[[133 135 148 123 143 115 120 142 126]
 [117 137 145 119 144 113 151 141 136]
 [119 137 144 120 144 114 150 142 136]
 [117 152 119 119 149 129 140 126 139]
 [112 134 147 120 142 112 154 137 137]
 [119 140 133 125 139 134 138 127 134]
 [113 137 136 123 132 145 140 124 128]
 [136 130 121 140 130 127 138 126 142]] -> 128

[[129 130 127 136 119 116 150 132]
 [130 131 144 119 127 121 127 131]
 [130 123 136 122 114 113 122 121]
 [131 128 121 117 131 127 136 135]
 [129 129 131 128 122 117 130 131]
 [126 134 126 135 129 144 141 120]
 [128 122 127 123 123 132 134 129]
 [131 122 126 128 133 110 139 125]
 [126 130 132 134 139 132 145 136]
 [128 123 126 138 135 133 139 120]] -> 136

[[146 135 119 141 133 117 137 104 109 125 133 123]
 [127 142 138 126 119 135 127 131 134 127 154 123]
 [122 135 146 127 138 149 133 143 130 132 116 150]
 [139 121 123 113 110 127 142 140 114 148 120 118]
 [141 121 120 114 107 124 141 136 111 145 124 116]] -> 118

[[124 135 133 123 120 134 121 125 128]
 [122 113 135 142 133 112 123 131 126]
 [136 138 132 135 138 134 115 126 146]
 [134 125 130 136 133 126 137 135 128]
 [134 136 133 130 128 131 119 128 136]
 [135 124 122 134 127 123 150 138 118]
 [123 134 133 122 120 134 120 124 128]
 [134 135 130 136 137 131 114 125 143]
 [121 124 123 120 124 127 143 129 116]] -> 143

[[128 127 129 128 124 126 128 131 126 127 128 127 127 128 128]
 [118 131 119 130 138 145 128 112 127 127 130 143 144 128 129]
 [127 125 132 130 120 120 128 131 126 132 128 130 118 131 126]
 [130 133 106 123 139 131 128 135 134 122 126 133 123 128 122]
 [127 124 128 129 124 115 137 131 126 128 128 124 127 138 126]
 [127 132 125 127 119 118 128 149 127 133 120 111 129 120 125]
 [130 119 123 133 124 124 123 132 126 128 128 130 126 123 125]
 [127 130 128 129 130 124 129 124 124 139 127 130 128 128 125]
 [114 127 128 122 117 126 126 131 126 123 131 141 133 137 130]
 [126 127 119 129 136 124 128 126 121 132 128 132 128 139 123]
 [125 130 130 126 124 132 130 132 126 124 128 123 137 130 126]
 [127 125 128 129 123 124 128 134 127 125 128 120 129 128 127]] -> 126

[[124 143 132 120 137 134 128 123 144 126 142 145]
 [129 129 124 126 129 122 125 120 128 122 132 131]
 [129 128 124 129 121 120 123 131 116 126 121 135]
 [126 125 123 132 124 119 127 132 119 126 120 125]
 [133 121 130 133 121 122 133 136 113 124 118 123]
 [128 120 129 134 117 122 130 141 109 129 117 122]
 [125 123 135 142 116 132 137 138 112 133 110 119]
 [129 114 134 144 118 121 130 144 110 130 109 112]
 [121 113 135 147 120 126 144 136 114 127 113 107]
 [130 104 133 148 119 131 139 144 111 134 112 105]
 [122 104 143 157 114 137 137 141 118 124 113 104]] -> 105

[[132 143 124 131 131 131 126 127 131 130]
 [134 128 121 135 136 135 132 133 124 124]
 [150 102 128 126 127 128 126 126 129 130]
 [143 145 123 133 133 132 134 134 123 123]
 [124 140 123 133 133 133 125 126 133 131]
 [144 128 126 126 128 129 116 117 140 140]
 [133 128 120 134 136 136 124 123 133 134]
 [123 137 121 135 135 135 141 140 116 116]] -> 134

[[136 131 101 128 126 133]
 [133 135 101 131 127 133]
 [136 131 101 127 126 132]
 [136 131 101 127 126 132]
 [133 134 101 130 127 133]
 [133 135 101 131 127 133]
 [135 132 101 128 126 133]
 [134 133 101 129 126 133]
 [135 133 101 129 126 133]
 [134 134 101 130 127 133]] -> 133
---
(133, 126, 119, 144, 102, 114, 107) yields 114
(120, 102, 122, 123, 114, 108, 132) yields 108
(99, 134, 137, 128, 108, 115) yields 108
(100, 110, 120, 112, 132, 138, 149) yields 138
(131, 113, 125, 154, 127, 133) yields 127
(131, 155, 141, 135, 108, 107) yields 108
(100, 112, 103, 120) yields 103
(123, 138, 120, 151) yields 120
---
[[120 120 125 113 115 138 125]
 [140 130 126 123 151 144 125]
 [114 128 120 123 120 121 132]] -> 120, 132

[147 103 150 153] -> 147, 153

[[124 139 128 136 103 114]
 [122 119 126 124 131 134]] -> 124, 134

[106 107 117 148 107] -> 106, 107

[[115 123 123 146 142  99]
 [133 128 123 150 158 106]
 [115 123 124 123 125 115]] -> 115, 115

[129 103 106 137 123 123] -> 129, 123

[[123 135 119 146 139 131  99]
 [127 118 110 121 127 117 113]] -> 123, 113
---
[133 106 114 104 129 111] -> 129
[124 106 128 128 130 151 133] -> 151
[105 128 154 128 136 143 132] -> 143
[108 137 116 150] -> 116
[125  99 156 107 147] -> 107
[117 131 107 127 128 107] -> 128
[136 153 116 127 122 152 138] -> 152
[126 122 138 105] -> 138
---
array([109, 113, 126, 108, 157]) Answer: 157, 109

array([[116, 137, 134, 122, 117],
       [112, 121, 142, 125, 128],
       [146, 121, 101, 128, 129]]) Answer: 117, 146

array([139, 156, 146, 138]) Answer: 138, 139

array([128, 128, 133, 102, 130, 138]) Answer: 138, 128

array([105, 128, 130, 126]) Answer: 126, 105

array([[132, 107, 107, 138, 146, 139],
       [140, 117, 105, 128, 153, 141]]) Answer: 139, 140

array([114, 134, 156, 155, 139]) Answer: 139, 114

array([[120, 132, 133, 135, 108],
       [134, 116, 151, 153, 122],
       [129, 141, 136, 133, 105]]) Answer: 108, 129

array([106, 136, 135, 138]) Answer: 138, 106

array([152, 117, 124, 137, 108]) Answer: 108, 152
---
[117 150 126 121 119 157 114] ans = 157
[146 133 104 134 135 118] ans = 135
[143 101 120 134 132] ans = 134
[153 130 137 113 127 127] ans = 127
[112 124 111 118 106] ans = 118
[152 143 132 110 146] ans = 110
[134 105 146 103] ans = 146
[102 135 136 146 134 100] ans = 134
[112 121 103 112 119] ans = 112
[151 130 127 117 149 123] ans = 149
---
[144 105 104 132 113 108] Out: 132

[[134 119 135 106 137 133]
 [123 115 132 134 133 122]
 [118 112 141 117 144 116]] Out: 106

[122 120 111 105 124 130] Out: 105

[119 150 125 127 115 140] Out: 127

[140 112 153 127 107 149] Out: 127

[139 132 121 152 128 120] Out: 152

[[127 120 128 129 122 125]
 [129 119 138 130 154 104]] Out: 129
---
[[128 142 120 118 136]
 [128 143 120 118 135]
 [127 102 141 148 113]] gives 135

[[152 114 111 151 114 126]
 [104 130 132 107 133 130]] gives 130

[[150 123 131 112 146 127 142]
 [139 121 130 121 138 124 133]] gives 133

[[135 140 120 121 119 135 154]
 [124 120 127 131 123 131 135]] gives 135

[[131 119 125 131 128 119 124]
 [149 111 128 119 147 116 138]] gives 138

[[139 126 103 126]
 [136 107 106 112]] gives 112

[[119 121 138 124]
 [119 110 158 122]
 [133 146 118 148]] gives 122

[[126 128 154 120]
 [141 136 114 118]
 [112 136 115 136]] gives 118

[[149 139 112 121 148 121]
 [139 119 130 133 141 136]] gives 136

[[150 107 123 136]
 [133 149 134 109]
 [147 120 116 149]] gives 109
---
[[140 133 136 143 127 109 139]
 [140 104 122 141 110 110 143]
 [136 118 134 116 119 134 128]] ==> 119

[[146 151 153 152 119]
 [145 150 153 152 119]
 [145 152 155 155 118]] ==> 155

[[127 121 154 124 123 126]
 [128 126 134 126 127 127]
 [129 128 124 131 127 127]] ==> 131

[[129 121 123 129 123]
 [120 128 127 102 129]
 [135 116 119 109 118]] ==> 119

[[115 146 119 125 133 128]
 [130 126 128 125 125 122]
 [109 154 113 122 132 122]] ==> 122

[[147 127 128 105]
 [142 122 131 157]
 [123 108 135 141]] ==> 108
